Here is a tiny trained network, its code and every weight. The questions are about switching its units off for an input and a class, where a switched-off unit gives its printed mean instead of its output.

import numpy as np


def w(rows, s, z=0):
    codes = np.array(rows[::2]) - 128.0
    scale = np.full(codes.shape[1], s)
    scale[-1] = z or s
    return codes * scale


def f(y):
    return y / 2 * (1 + np.tanh(0.7978845608 * (y + 0.044715 * y**3)))


def log_softmax(a):
    a = a - a.max(-1, keepdims=True)
    return a - np.log(np.exp(a).sum(-1, keepdims=True))


def net(x, mask):
    res = np.array(x, float).reshape(1, 3) / 4 @ E
    y = f(res @ A[0][:, :-1].T + A[0][:, -1])
    res = res + np.where(mask, y, B[0][:, -1]) @ B[0][:, :-1]
    return log_softmax(res[-1] @ U[:, :-1].T + U[:, -1])


A, B = {}, {}
E = w([
[180,28,113,109,157,150,169,195,42],'x0',
[224,122,118,128,65,134,180,51,151],'x1',
[74,86,160,153,49,84,2,129,166],'x2',
],0.011)
A[0] = w([
[32,145,134,132,136,124,15,150,141,220],'N1',
[90,102,134,127,146,123,124,151,120,193],'N2',
[164,137,128,132,94,127,126,94,148,216],'N3',
[120,139,167,160,132,103,156,124,126,3],'N4',
[100,124,129,129,149,128,138,165,117,4],'N5',
[177,70,132,129,96,131,115,115,127,135],'N6',
[148,63,129,125,127,130,80,146,105,175],'N7',
[90,196,127,127,130,129,125,108,150,94],'N8',
[133,90,130,132,54,119,4,95,158,136],'N9',
[167,103,125,128,108,125,138,129,125,34],'N10',
[144,115,127,132,136,129,148,157,126,100],'N11',
[71,168,130,125,145,130,116,135,131,176],'N12',
[172,145,147,148,114,112,169,120,141,77],'N13',
[176,101,126,128,109,128,158,111,129,149],'N14',
[115,76,129,128,118,121,141,155,120,24],'N15',
[126,175,131,128,76,120,82,65,175,179],'N16',
[122,111,128,126,95,121,130,120,145,74],'N17',
[91,114,114,139,110,121,105,140,131,93],'N18',
[146,135,116,105,109,132,157,92,128,60],'N19',
[78,99,131,117,120,126,56,146,120,120],'N20',
[126,164,129,140,124,127,126,110,147,36],'N21',
[85,158,132,133,127,122,76,131,151,208],'N22',
[86,112,100,123,142,129,132,119,105,15],'N23',
[126,143,116,146,104,139,96,135,130,111],'N24',
[110,157,124,106,116,131,136,97,156,30],'N25',
],0.021,0.0039)
B[0] = w([
[86,205,127,165,99,105,85,79,233,252],'N1',
[73,150,147,138,162,119,141,180,85,168],'N2',
[164,208,127,122,197,156,129,150,112,176],'N3',
[123,123,105,147,80,144,160,148,145,127],'N4',
[46,145,147,109,149,157,148,160,133,154],'N5',
[30,57,149,134,84,104,106,65,142,172],'N6',
[177,108,134,129,76,74,89,180,90,182],'N7',
[213,118,114,189,58,75,39,128,175,179],'N8',
[12,232,152,118,148,120,94,188,150,246],'N9',
[61,67,93,129,114,134,126,87,167,151],'N10',
[73,91,160,87,160,137,97,77,65,154],'N11',
[62,136,138,104,112,98,106,89,136,173],'N12',
[182,156,139,116,164,135,134,78,125,163],'N13',
[174,97,101,128,102,118,137,46,142,175],'N14',
[191,85,120,152,87,116,152,201,141,156],'N15',
[4,181,160,127,140,108,100,178,127,220],'N16',
[60,128,62,135,130,136,183,122,156,144],'N17',
[75,131,72,152,106,171,140,134,185,161],'N18',
[168,151,130,122,138,162,144,96,145,160],'N19',
[107,199,120,127,161,141,119,83,187,200],'N20',
[156,80,109,161,107,134,138,189,148,152],'N21',
[50,92,134,102,88,89,122,130,126,194],'N22',
[66,140,136,142,113,167,167,148,122,139],'N23',
[59,112,78,142,135,113,181,149,163,149],'N24',
[164,103,112,152,96,139,150,186,127,156],'N25',
],0.024,0.026)
U = w([
[73,109,165,99,186,152,190,206,68,69],'0',
[137,98,88,91,165,172,195,38,149,112],'1',
[76,79,45,181,81,213,254,194,215,3],'2',
[190,149,100,163,136,139,143,135,178,74],'3',
[106,20,113,118,65,80,125,125,123,50],'4',
[15,167,146,144,118,87,89,141,186,220],'5',
],0.0087,0.0038)

Each question gives the input, the list of numbers given to net, and the class t.
The units are the neurons (one row each of A and B). Each row of codes is followed by its name. A weight is (code - 128) times the scale printed after its matrix; where a second scale follows, it is the last column's (A, B and U).
mask holds one flag per neuron, in row order. A switched-off neuron (its flag False) gives its mean, the last column of its row in B, instead of its output. The means were averaged over made-up inputs and are rounded, as every weight is.
A unit's drop is (log p(t) with every unit on - log p(t) with that unit switched off) / (log p(t) with every unit on - log p(t) with every unit switched off).
most important unit: the unit with the biggest drop
top k neurons: the k neurons with the biggest drops, biggest first
drop when u is switched off: that unit's drop, to one decimal
input [0,-5,-6], class 0: top 2 neurons	(N1, N9)
input [8,8,-1], class 4: most important unit	N6
input [6,-2,-2], class 0: top 2 neurons	(N1, N8)
input [-4,-3,-6], class 4: top 2 neurons	(N9, N1)
input [3,3,0], class 4: top 2 neurons	(N9, N20)
input [3,-1,-2], class 0: top 2 neurons	(N1, N8)
input [-6,1,-5], class 3: top 2 neurons	(N9, N1)
input [3,-6,-7], class 0: drop when N1 is switched off	0.2
input [1,-4,-7], class 0: drop when N1 is switched off	0.3
input [-5,-4,-7], class 4: top 3 neurons	(N9, N1, N16)
input [3,-2,-3], class 0: drop when N1 is switched off	0.3
input [5,-1,0], class 4: drop when N9 is switched off	0.2
